Each row is followed by its class. Each block has new classes.
-2.4, -14.0, 6.1, -1.4, 14.6, -10.7, 9.8, 13.5, -13.8, 26.3, 15.8, 0.4, -9.4, -2.7, -11.3, -3.5, 5.1, 5.4, 0.1, -8.0, -0.2, -3.1, -17.6, 9.3, 17.9, -1.1, -6.9, 20.2, -17.6, 14.4, 20.1, 2.2 | [56]
-19.3, -21.6, -8.7, -6.1, 15.7, 0.3, -16.6, 2.5, 0.1, 25.3, -11.9, 11.0, -18.7, 5.3, -14.5, -0.8, 6.7, 21.0, 25.2, 11.6, -4.2, -10.0, 2.5, -8.6, 14.1, -7.5, -6.8, -9.7, 0.1, 26.6, 3.4, 8.3 | [63]
-9.6, -40.3, -27.8, -0.7, 3.3, -9.2, -23.9, -1.9, -4.0, 35.5, 27.8, -2.2, -2.9, 11.9, -10.2, -3.7, 9.1, 19.8, 8.3, -13.1, -6.5, -20.0, -3.1, -26.9, -8.4, 0.1, 2.7, -27.9, 28.6, -8.7, 5.7, 3.8 | [63]
27.0, 11.6, -7.9, -8.2, 10.2, 10.9, 16.5, 1.3, -5.8, -18.3, 29.7, 4.5, -3.2, 0.2, -0.1, -0.5, 1.1, -9.7, 5.1, 0.3, -6.0, 9.0, 0.9, -0.5, 14.8, 7.3, -8.5, 12.5, 10.5, 3.2, 5.2, -2.3 | [57]
-20.5, -23.4, -8.8, 2.4, 2.2, -13.0, -2.5, -4.2, -6.0, -24.4, 20.3, -9.8, 11.0, -10.5, 8.9, -33.6, 0.0, -5.9, -3.9, 3.0, 12.6, 21.5, 26.7, 5.6, 18.0, -20.0, -14.6, 0.4, 45.7, -0.4, -10.5, 12.2 | [63]
-36.5, -52.3, -3.0, 0.6, 17.3, -6.4, -36.6, -3.7, 5.1, 16.3, 5.4, -7.2, -4.9, 2.3, 9.4, 5.5, 0.9, -12.7, -5.0, -8.9, 5.9, 0.4, 1.4, -2.8, 3.7, 0.8, 1.1, 4.8, 31.2, 2.8, 1.6, -4.0 | [63]
-25.9, 2.1, -0.2, -3.1, 9.0, 7.8, -12.3, 3.0, 5.4, -40.9, -0.6, -6.6, -11.5, 6.7, -7.3, 2.7, 3.2, -4.4, -1.3, -2.1, 7.8, -7.6, 13.5, -8.0, 3.7, -2.8, 2.4, 11.1, 7.1, 8.0, 17.4, 11.5 | [63]
-22.6, -48.1, -17.6, 0.6, -10.3, 0.0, -24.5, -8.5, 2.0, 41.0, -15.2, -16.4, -3.9, 2.4, -1.4, -5.9, 14.5, -10.5, 6.5, 1.9, 6.3, -10.8, -9.2, -38.6, -6.2, 13.1, 7.2, -11.6, 21.5, 48.4, 6.3, -6.6 | [63]
-22.1, -29.6, -17.9, 6.3, -10.3, -1.9, 0.0, 33.8, 7.5, 21.2, -4.3, 4.2, 8.4, -30.3, 4.3, 2.2, 13.8, -5.9, 10.9, -0.3, -5.0, 14.5, -16.0, -9.9, 16.0, 12.9, 12.7, -4.3, 16.1, -20.8, 12.2, 4.8 | [63]
-22.0, -23.9, 0.4, 4.8, 8.9, 15.4, -2.7, -5.3, -3.0, 5.2, 14.3, -4.5, -1.3, 0.8, -5.1, 0.4, -0.5, 6.9, -3.4, -4.0, 19.5, 0.2, -7.4, 13.5, 14.1, 0.5, 1.3, 0.0, -8.4, 9.1, 10.2, -3.7 | [58]
-32.7, -1.9, -16.9, -5.3, 31.4, -7.9, 11.9, 4.7, -27.4, -47.7, 65.5, 8.5, -11.0, 7.9, -0.5, -8.9, 4.0, 38.5, 7.0, 0.9, -11.3, -3.1, 6.7, 3.9, 19.6, -6.9, -33.2, -16.2, 24.2, -73.0, -5.6, 7.3 | [57]
-52.9, -42.0, -27.2, -2.8, 0.7, -3.5, -1.3, -12.8, 4.1, 14.7, 6.9, 3.0, -1.1, 15.0, 3.9, 2.1, 15.1, 8.4, 14.3, 4.2, -10.2, 0.7, -3.0, -22.8, 9.8, 1.6, 28.7, -14.9, 19.0, -19.2, -2.7, 8.4 | [63]
-31.5, -32.9, -6.8, -11.7, 26.2, -9.9, -29.3, -0.5, -13.9, -12.6, 32.8, -14.0, -3.3, -3.2, -18.6, -8.7, 8.2, 3.8, 33.5, -11.8, 11.8, -9.7, -22.7, 0.6, 6.3, 3.7, 32.8, 10.3, 8.5, -30.5, 23.4, -0.5 | [63]
-46.4, -37.6, -5.3, -2.2, 15.3, 0.7, -31.8, 1.9, 1.5, 4.4, 11.1, -19.3, -2.4, -6.5, -12.7, 1.4, 8.7, -0.8, -1.6, -0.1, 8.5, -8.2, -17.9, -3.2, 3.3, 7.2, 40.7, 4.7, 1.9, 0.2, 26.3, 4.6 | [58]
-21.5, -30.0, -0.1, 1.8, 17.9, 0.3, -14.2, 3.9, -5.5, 16.9, 12.7, -1.7, -11.8, -17.3, -18.1, 2.9, 8.7, 8.6, 20.2, 4.8, 7.9, -4.2, -33.1, -3.3, 18.1, -3.1, 37.1, 9.8, -29.5, -13.6, 20.0, -2.7 | [56]
-35.7, -49.0, 11.0, -8.1, 23.8, -6.1, -20.1, -1.1, -8.9, 28.9, 23.7, -21.0, 5.9, 4.1, 1.0, -3.1, 14.3, -6.3, -1.3, -16.9, 22.5, -3.8, -27.6, -10.3, 5.1, 8.2, 17.1, 12.2, -9.9, -23.1, 17.0, 15.7 | [58]
-8.0, -15.8, -10.1, 8.6, 4.9, -4.4, -14.5, -1.4, -3.4, 27.9, -0.3, -2.8, -12.9, -3.9, 2.0, 1.9, 7.8, -10.3, 9.0, 10.2, 0.0, 1.9, -22.9, -10.3, 22.4, -1.5, 23.2, 19.5, -19.5, 2.9, 13.5, 4.6 | [56]
-38.8, -29.7, -4.2, -2.6, 12.1, 0.0, -22.7, 8.6, 5.2, 26.3, 18.0, -3.3, 8.1, 14.2, -20.9, -1.4, 13.2, 12.8, 14.9, -1.3, 4.5, 4.0, -11.6, -3.5, 25.5, -4.0, 37.8, -0.4, -19.3, -16.5, 22.6, 8.3 | [58]
-13.1, -28.6, 13.9, 4.8, -1.6, -3.8, -12.6, 3.8, -7.9, 39.2, 21.7, -7.4, -7.4, 8.8, -8.3, -6.1, -0.2, 11.2, -4.1, -10.5, 12.0, -1.1, -13.8, -8.2, -0.5, 2.2, 6.6, -5.8, 2.8, -40.4, 11.0, 7.9 | [58]
-21.0, -49.6, -20.9, -7.5, 3.3, -2.2, -7.9, -13.3, 1.5, 38.5, 9.8, 3.4, -5.3, 8.4, -19.8, -7.7, 14.4, 16.5, -7.8, 6.6, -2.7, -2.0, -11.2, -14.2, -5.7, 9.6, -28.7, -29.8, 11.7, 12.1, -7.4, 4.8 | [63]
-15.7, -28.5, 7.7, -7.6, 14.5, -6.5, -19.2, 3.9, -12.1, 42.7, 18.3, 2.2, -2.9, 2.4, -9.5, -9.6, 6.8, -3.7, 10.1, -1.7, 11.8, 1.1, -44.7, -6.3, -3.5, 7.3, 32.9, 9.4, -73.0, -16.5, 23.5, 21.1 | [56]
25.7, -11.4, -33.2, 14.5, 3.3, 2.9, -26.0, 2.9, -6.7, -27.7, 9.3, -12.6, 1.2, -5.2, 13.4, -7.9, 2.9, 8.4, 9.6, 5.1, -25.8, -25.1, 34.7, -37.2, 13.7, 1.5, -18.6, -7.5, 60.8, 41.0, 4.8, 4.5 | [63]

Each row is followed by its class. Each block has new classes.
12.4, -24.4, -4.1, 15.4, -1.8, 9.9, 3.0, 1.3, 16.4, 0.8, -21.2, -9.7, -2.0, 6.6, 10.3, -3.0, -2.1, 3.0, 5.1, -30.2, 9.9, -32.1, 9.7, -44.1, 18.2, 8.2, 4.0, -13.8, -7.9, -19.7, 18.4, 21.8 | U
2.7, 9.9, 13.2, -6.5, 0.1, -2.6, 22.8, -2.9, 3.6, 0.7, 15.8, 5.5, 6.1, 16.4, -41.3, 9.9, -11.6, -3.1, -1.7, 15.7, 6.1, 6.4, 4.1, 18.4, 15.0, -6.3, -2.6, -9.2, -14.7, 21.6, 10.2, -10.1 | B
4.1, -29.5, 4.1, -9.8, -12.1, 8.1, -26.0, 18.8, 24.4, 12.7, -59.5, 3.3, 7.1, 6.2, 15.5, -17.9, -27.3, 8.6, 9.4, -16.4, -10.8, 3.5, -2.6, -6.9, 10.9, 6.9, -18.3, -9.1, -9.8, -11.3, -3.1, -11.6 | U
-3.3, -10.4, -3.6, 7.2, 9.3, -5.6, -5.6, -13.8, -5.9, -4.6, 18.8, -1.3, -9.8, 4.8, -6.5, 0.2, 10.8, 3.1, 0.0, 0.5, 9.0, -27.1, 13.6, -41.2, -5.7, 9.7, 12.5, 10.1, 7.6, -34.2, -15.7, -1.4 | Q
10.4, 8.8, 8.1, 0.3, -2.1, -3.2, 22.0, -9.6, 7.3, -0.5, 7.9, -2.4, 3.7, 0.8, -12.9, -2.0, 4.6, -10.6, 8.2, -9.2, 6.3, -8.8, -0.3, 0.8, 5.8, 3.2, -12.3, -13.9, 2.9, 31.8, 5.9, 6.9 | Q
0.6, -24.8, 2.2, 9.5, 4.3, -2.4, 18.9, -18.4, 3.7, -1.5, 31.1, -8.1, 0.9, 13.2, -50.4, 7.2, -1.9, 1.0, 9.6, -9.2, 2.4, -24.4, 2.7, -3.8, 11.2, -26.3, -2.9, -6.2, 1.3, 19.0, 24.4, -4.3 | B
22.5, -29.7, 7.4, 11.6, -23.4, 16.4, -5.1, -0.3, 28.8, 5.4, -17.1, -14.8, -1.2, 1.0, 9.8, -29.6, -21.6, 3.8, 2.6, -32.0, 8.7, -22.8, -5.6, -36.8, 16.5, 17.4, 16.4, -11.7, -10.5, -21.0, -0.7, 26.1 | U
1.4, -1.8, 2.1, 4.4, 14.1, 6.9, 11.9, -19.6, -6.8, 2.2, -19.3, 7.4, -16.0, -0.2, -22.5, 8.4, 5.7, 1.2, 6.9, 11.7, 5.4, -8.1, 3.1, -21.6, 18.9, 7.0, 1.5, -5.7, -5.4, -17.3, 14.2, 16.5 | D
-5.5, 43.4, 10.8, -12.7, 10.9, -0.8, 27.0, -1.7, -4.5, 8.6, 9.6, 8.0, 3.4, 17.2, -30.2, 2.0, -4.0, 2.5, 18.2, 15.8, 0.9, 20.7, 12.2, 29.8, 10.8, 9.6, -4.8, -7.4, -15.0, 11.6, -3.6, 6.4 | B
1.1, -18.4, -3.1, -1.1, -22.4, 8.5, 3.6, -0.7, 3.4, -3.2, -1.2, -8.6, -4.3, 2.6, -18.3, 1.5, -9.8, -59.5, -1.2, -4.9, 0.7, 1.2, -2.7, -12.4, -3.4, 0.8, -3.3, -15.0, 3.6, -6.4, -5.9, 7.6 | Q
8.4, -11.0, 1.6, 1.6, -20.7, 8.2, 14.7, -2.3, 5.7, 0.0, 8.1, -11.9, -2.6, -6.7, -21.6, -2.8, -0.2, 1.2, 5.9, -11.0, 0.6, 5.3, -5.9, -11.1, 1.8, -2.7, -14.0, -19.5, 3.0, -6.2, 9.5, 20.6 | Q
9.7, -38.7, -11.7, 8.5, 0.3, 6.6, -7.3, 3.9, 15.4, -2.3, -11.2, -4.9, -12.2, -9.5, -0.2, -4.6, -2.7, 3.1, 2.3, -19.2, 1.1, -23.6, 2.9, -39.2, 4.4, 8.2, -10.1, -22.0, 25.7, -36.2, 2.0, 28.3 | U
8.3, -8.6, -10.5, 15.6, -13.8, -3.5, 1.2, -3.2, -11.7, 0.6, 16.9, 1.8, -15.1, -8.3, 7.2, 3.3, 12.2, -2.9, 7.3, -6.4, 14.9, 4.8, 3.9, -12.0, -6.4, -16.3, 2.8, -25.1, -0.1, -7.8, 6.9, 22.5 | F
8.6, -48.8, -10.9, 5.4, -7.3, 7.3, -11.4, -8.4, -9.1, -2.5, 38.2, -7.6, 10.9, 7.1, -23.5, 10.4, -6.8, 0.7, 2.4, -9.0, -7.2, -19.4, -9.4, -5.5, -1.7, -19.3, 5.8, 18.0, 4.3, -4.5, 8.8, -16.9 | B
-0.5, -1.8, -16.6, 3.9, 4.2, -9.0, -14.5, 1.7, -17.3, -11.4, -5.9, 1.9, -1.4, -12.4, 39.5, 10.3, 2.2, -1.3, -3.2, -0.2, 4.2, 3.5, -21.6, -2.5, -9.1, 10.4, 7.7, -10.8, 17.0, -14.4, -4.7, -7.6 | B
-0.6, 20.1, 4.9, -0.8, 9.2, -8.8, 7.0, -14.6, -2.4, -0.2, 7.8, 2.2, 0.1, 9.5, 3.7, -0.8, 9.2, -2.9, -7.3, -2.1, 0.9, 2.5, 2.2, 0.6, -2.3, 2.4, 6.2, 8.2, 0.9, 6.8, -3.0, -2.9 | Q

Each row is followed by its class. Each block has new classes.
6.2, -5.4, 13.0, -9.3, -13.1, -7.9, -0.2, 23.1, -3.3, 16.1, -13.6, -31.5, 3.9, 3.7, -11.8, -5.7, 4.1, -2.8, 4.1, 16.4, -31.9, 0.6, -27.4, 13.5, 14.7, -24.7, -3.0, -27.8, 2.4, 30.3, -0.3, 10.5 | <9>
0.0, 6.5, 23.2, 4.4, -10.6, -7.5, -11.8, 8.8, -10.8, 7.3, -10.3, -14.1, 7.6, -10.7, -6.0, 5.5, 8.1, -7.8, 0.5, -1.9, -18.6, 4.6, -25.6, -5.2, 14.3, -9.5, 8.3, -6.4, 30.9, 8.2, 7.0, 13.8 | <9>
8.6, -1.0, 55.2, -16.2, -5.4, 18.1, -8.9, 16.3, 0.3, 1.6, -10.9, -1.1, 11.8, -11.8, -13.7, 2.7, 9.0, -19.5, 11.7, -15.5, -10.2, -1.4, -16.2, 5.4, 15.8, -15.2, 3.4, 4.0, -0.4, 0.5, 11.9, 13.0 | <9>
5.3, -0.2, -3.3, 27.4, -12.7, 9.5, 4.2, -12.8, 10.6, -12.8, 9.2, 24.5, -2.1, -22.5, -7.7, -6.3, 0.4, 1.1, 0.1, 4.5, 10.0, -1.2, 3.1, 5.9, -6.5, -10.1, -3.1, -13.8, -9.7, 11.2, -2.1, 2.1 | <19>
9.7, -5.1, 3.1, 18.6, -5.1, -0.4, 8.8, -9.8, 9.2, -5.5, -5.3, 8.0, 5.7, -15.2, -7.8, 1.2, 2.2, -2.0, -2.5, 2.5, -12.7, -5.6, -1.1, 1.4, 4.0, -7.9, 8.8, -38.6, -1.5, 25.3, -2.8, 14.8 | <8>
12.8, 11.3, 36.8, 21.0, -6.6, -2.0, -25.9, -3.4, 4.1, 11.2, -2.3, 1.1, -6.6, -22.3, -16.3, -8.2, 2.8, -11.8, 1.7, 1.3, -21.3, -3.9, -3.1, 4.5, -3.4, -10.7, -8.7, -1.5, -0.1, -10.8, -3.6, 8.0 | <9>
4.3, -1.4, 13.6, -28.1, 4.6, 0.0, 21.9, -14.5, 0.6, -21.5, -2.2, 27.1, 2.2, -9.5, 7.1, -8.7, 3.7, -5.4, -3.5, -9.4, -4.2, 4.8, 11.4, -4.6, -11.3, -13.8, 5.6, 12.9, -7.3, 8.2, 6.2, 9.9 | <8>
-1.1, -0.5, 16.6, 27.3, -11.2, 5.2, -11.5, 24.5, 14.7, 11.0, -3.9, -15.5, -3.4, 18.1, -15.1, -7.9, 13.2, -4.9, 4.2, 26.9, -18.7, -11.6, -9.9, -5.3, 11.8, -2.7, 2.0, 12.9, 0.5, 14.6, 4.3, -9.0 | <9>
12.2, -6.2, 1.8, 15.1, -12.3, 3.3, 30.8, -23.4, 0.4, -34.8, 5.3, 25.5, 12.2, -33.0, 3.0, 14.2, -6.8, 6.3, 2.3, 23.5, 10.1, -3.2, 26.1, -3.7, -19.5, -5.3, -2.5, -56.3, -13.9, 45.1, -14.3, 10.5 | <19>
1.5, 7.1, 26.2, 20.0, -7.7, 10.0, -8.4, 12.2, 27.9, -28.9, 12.2, 45.9, -6.1, -25.4, -3.1, -0.5, -3.2, -1.0, -4.6, 6.2, 7.6, 5.9, 36.2, -1.6, -12.4, -9.8, 0.2, 81.9, -14.9, -21.7, 1.9, -21.0 | <19>
5.4, 5.9, 14.0, 10.7, -8.0, -3.9, 0.0, -14.4, 22.9, 1.8, -4.8, -5.2, 0.0, -15.3, -6.0, -7.0, 5.9, -15.6, -5.4, -16.8, -38.5, -6.4, -9.9, -6.7, 18.6, -18.8, 2.3, 2.5, -0.9, -12.5, 11.2, 11.7 | <9>
-3.4, -1.7, -12.9, 29.8, 0.1, 19.7, -2.1, -9.4, 16.3, -9.8, 17.0, 32.2, -8.2, -6.5, -7.8, -0.7, -6.2, 2.4, -2.3, 0.8, 13.1, -3.6, 22.0, -0.4, -4.7, 1.2, -7.3, 1.8, -7.7, 3.4, -2.7, -8.1 | <19>
